arr =
[[-5.028 -0.780 -5.637  0.105]
 [ 4.081 -5.150  5.435 -1.619]
 [ 1.068 -0.073  0.130 -0.899]
 [-4.679  4.910 -4.091  4.067]]
Indices start at 0.
(0, 0) -> -5.028
(3, 1) -> 4.910
(1, 1) -> -5.150
(3, 0) -> -4.679
(2, 3) -> -0.899
(3, 2) -> -4.091
(1, 3) -> -1.619
(2, 2) -> 0.130
(3, 3) -> 4.067
(0, 2) -> -5.637
(1, 0) -> 4.081

data =
[[244 306 818 762 660 621 733 800 832 425 496 421]
 [457 793 561 653 738 839 426 831 330 494 967 795]
 [590 886 471 163 777 730 447 406 542 343 679 735]
 [936 515 673 898 563 525 815 254 503 741 339 690]
 [990 515 572 898 543 512 733 193 503 686 496 540]
 [430 817 583 625 758 799 426 800 310 480 967 810]]
Rows and columns are counted from 0.
row 0 col 0 -> 244
row 0 col 5 -> 621
row 4 col 3 -> 898
row 2 col 9 -> 343
row 1 col 2 -> 561
row 5 col 4 -> 758
row 0 col 10 -> 496
row 5 col 5 -> 799
row 2 col 2 -> 471
row 0 col 2 -> 818
row 3 col 1 -> 515
row 2 col 0 -> 590
row 2 col 4 -> 777
row 5 col 6 -> 426
row 1 col 11 -> 795
row 3 col 8 -> 503
row 4 col 4 -> 543
row 1 col 10 -> 967
row 3 col 2 -> 673
row 5 col 0 -> 430
row 1 col 0 -> 457
row 5 col 10 -> 967
row 5 col 9 -> 480

grid =
7,6,4,4
6,6,4,6
5,6,5,6
4,6,6,6
6,6,3,7
6,4,6,5
5,4,5,6
4,4,4,5
6,6,3,4
1,4,5,5
6,3,4,5
grid[0, 0]	7
grid[1, 1]	6
grid[2, 3]	6
grid[9, 3]	5
grid[8, 1]	6
grid[9, 1]	4
grid[:, 2]	[4, 4, 5, 6, 3, 6, 5, 4, 3, 5, 4]
grid[8, 2]	3
grid[4, 3]	7
grid[:, 0]	[7, 6, 5, 4, 6, 6, 5, 4, 6, 1, 6]
grid[1]	[6, 6, 4, 6]
grid[4]	[6, 6, 3, 7]
grid[:, 1]	[6, 6, 6, 6, 6, 4, 4, 4, 6, 4, 3]
grid[6, 0]	5

W =
4	4	6	4	4	4	3	4	6	4	4	2	5	4	5	7
6	5	3	6	4	4	3	4	4	4	5	4	5	5	2	6
4	5	4	5	5	3	4	5	4	4	4	6	4	4	3	5
4	4	6	4	5	4	8	5	4	5	4	4	4	4	2	4
4	5	3	4	4	6	5	5	4	5	4	4	3	4	5	4
4	4	5	4	4	4	6	5	4	3	4	6	5	6	4	6
5	3	6	7	5	3	5	3	4	3	4	4	4	4	4	5
3	4	5	5	4	4	3	4	3	5	4	6	4	5	3	6
3	5	5	5	4	6	8	4	3	5	5	2	4	4	4	3
W[0,0]	4
W[:, 3]	[4, 6, 5, 4, 4, 4, 7, 5, 5]
W[3,11]	4
W[:, 12]	[5, 5, 4, 4, 3, 5, 4, 4, 4]
W[5,2]	5
W[1]	[6, 5, 3, 6, 4, 4, 3, 4, 4, 4, 5, 4, 5, 5, 2, 6]
W[4,6]	5
W[5,11]	6
W[:, 4]	[4, 4, 5, 5, 4, 4, 5, 4, 4]
W[7,2]	5
W[8,13]	4
W[8,4]	4
W[3]	[4, 4, 6, 4, 5, 4, 8, 5, 4, 5, 4, 4, 4, 4, 2, 4]
W[1,8]	4
W[7,10]	4
W[2,1]	5
W[2]	[4, 5, 4, 5, 5, 3, 4, 5, 4, 4, 4, 6, 4, 4, 3, 5]
W[7,12]	4
W[:, 13]	[4, 5, 4, 4, 4, 6, 4, 5, 4]
W[:, 5]	[4, 4, 3, 4, 6, 4, 3, 4, 6]
W[0,10]	4
W[6,0]	5
W[3,14]	2
W[2,9]	4
W[1,6]	3
W[0,4]	4
W[7,1]	4
W[4,1]	5
W[6]	[5, 3, 6, 7, 5, 3, 5, 3, 4, 3, 4, 4, 4, 4, 4, 5]
W[1,11]	4
W[7]	[3, 4, 5, 5, 4, 4, 3, 4, 3, 5, 4, 6, 4, 5, 3, 6]
W[5,1]	4
W[3,0]	4
W[0,6]	3
W[:, 8]	[6, 4, 4, 4, 4, 4, 4, 3, 3]
W[6,7]	3
W[0,14]	5
W[4]	[4, 5, 3, 4, 4, 6, 5, 5, 4, 5, 4, 4, 3, 4, 5, 4]

a =
-3	-2	37	13	-1
24	2	9	15	6
0	-14	-3	24	5
2	6	11	22	3
21	-5	25	10	30
3	24	-1	-12	21
3	2	13	23	2
6	15	42	13	-11
-3	-1	38	12	-2
23	14	3	-29	7
-4	-14	-3	18	3
21	14	3	-28	7
Rows and columns are counted from 0.
(0, 0): -3
(1, 0): 24
(9, 0): 23
(2, 4): 5
(9, 2): 3
(5, 2): -1
(2, 2): -3
(1, 2): 9
(11, 4): 7
(7, 4): -11
(8, 3): 12
(2, 3): 24
(6, 2): 13
(4, 3): 10
(11, 1): 14
(10, 1): -14
(3, 4): 3
(1, 3): 15
(8, 4): -2
(6, 1): 2

x =
array([[-0.9,  0.0,  0.3,  0.1, -0.9, -0.9, -1.2, -0.5, -0.4, -1.1, -0.7,
        -0.3, -0.5,  0.1],
       [-1.5, -1.1,  0.5, -1.7, -2.0, -1.6,  1.3, -0.6,  0.0,  0.1,  1.6,
        -0.8, -1.2, -1.7],
       [-0.7,  0.1, -0.7, -1.0, -0.9, -0.7,  0.5,  0.3, -1.4,  0.5,  0.3,
         0.2, -1.4, -0.9],
       [-2.1,  1.7, -2.3,  1.2, -1.8, -2.1, -0.2,  1.6, -1.4,  1.4, -0.7,
         1.7,  0.7,  1.3]])
x[-4,-14] -> -0.9
x[-2,3] -> -1.0
x[-4] -> [-0.9, 0.0, 0.3, 0.1, -0.9, -0.9, -1.2, -0.5, -0.4, -1.1, -0.7, -0.3, -0.5, 0.1]
x[:, 9] -> [-1.1, 0.1, 0.5, 1.4]
x[3] -> [-2.1, 1.7, -2.3, 1.2, -1.8, -2.1, -0.2, 1.6, -1.4, 1.4, -0.7, 1.7, 0.7, 1.3]
x[3,6] -> -0.2
x[:, -1] -> [0.1, -1.7, -0.9, 1.3]
x[0,8] -> -0.4
x[3,0] -> -2.1
x[3,12] -> 0.7
x[-3,-12] -> 0.5
x[-4,-7] -> -0.5
x[0,-8] -> -1.2
x[-4,9] -> -1.1
x[:, 6] -> [-1.2, 1.3, 0.5, -0.2]
x[:, 1] -> [0.0, -1.1, 0.1, 1.7]
x[0,13] -> 0.1
x[1] -> [-1.5, -1.1, 0.5, -1.7, -2.0, -1.6, 1.3, -0.6, 0.0, 0.1, 1.6, -0.8, -1.2, -1.7]
x[-1,9] -> 1.4
x[:, 11] -> [-0.3, -0.8, 0.2, 1.7]
x[-2,-10] -> -0.9
x[-2,-2] -> -1.4
x[:, 3] -> [0.1, -1.7, -1.0, 1.2]
x[-4,-10] -> -0.9
x[3,-4] -> -0.7
x[3,-7] -> 1.6
x[-2,10] -> 0.3
x[-1,2] -> -2.3
x[2,6] -> 0.5

X =
[[ 2.976 -3.605 -0.820  0.612  1.156 -1.511  0.554  1.284]
 [-2.777 -0.750  0.831 -0.671  0.904 -2.034  1.697 -2.657]
 [-2.084 -5.977  3.218 -0.813  2.827 -2.286  4.908 -2.920]
 [ 0.957  0.057  1.637  0.926  1.308 -0.664 -0.964 -2.019]
 [ 2.478 -2.480  1.111 -0.378  2.595 -0.768  0.848 -0.450]]
Rows and columns are counted from 0.
(0, 0): 2.976
(3, 3): 0.926
(4, 5): -0.768
(3, 4): 1.308
(0, 4): 1.156
(1, 7): -2.657
(4, 2): 1.111
(2, 7): -2.920
(4, 3): -0.378
(2, 3): -0.813
(1, 4): 0.904
(0, 1): -3.605
(0, 7): 1.284
(1, 0): -2.777
(1, 5): -2.034
(3, 0): 0.957
(4, 7): -0.450
(3, 7): -2.019
(3, 1): 0.057
(1, 3): -0.671
(4, 1): -2.480
(2, 4): 2.827
